array([[ 23, -33, -12,   6],
       [ -8, -16, -28,  21],
       [ -7,  17,  27,  23],
       [ 17,  -8, -31, -26],
       [ 18, -25,  -5,  18]])
=>
array([[ 23, -33],
       [ -8, -16]])

array([[ -8, -10, -12, -24,  21],
       [-15,  -2,  -1, -21,  20],
       [-15,  -2,  -1, -21,  20],
       [ -3, -14, -13, -25,  20]])
=>
array([[ -8, -10],
       [-15,  -2]])

array([[ -5, -24,  29],
       [ 16,  -8, -17]])
=>
array([[ -5, -24],
       [ 16,  -8]])

array([[-27,   4],
       [-19,   9],
       [-15,   4],
       [ -8,  16],
       [ -7,   0]])
=>
array([[-27,   4],
       [-19,   9]])

array([[ 10,  23,  13, -32],
       [-19, -13,  33,  13],
       [ 16,  -1,  15, -23],
       [ 18,  -6,  30,  24]])
=>
array([[ 10,  23],
       [-19, -13]])

array([[-10,  -3, -18],
       [-27,  -2,  20],
       [ 11,  18,  35]])
=>
array([[-10,  -3],
       [-27,  -2]])

array([[-30, -22, -17,  22,  21],
       [ -7,   7, -34,   6,  24]])
=>
array([[-30, -22],
       [ -7,   7]])

array([[-16, -18,  18,   0],
       [-19,  19,  22, -18],
       [ 22,  28, -13,   4]])
=>
array([[-16, -18],
       [-19,  19]])
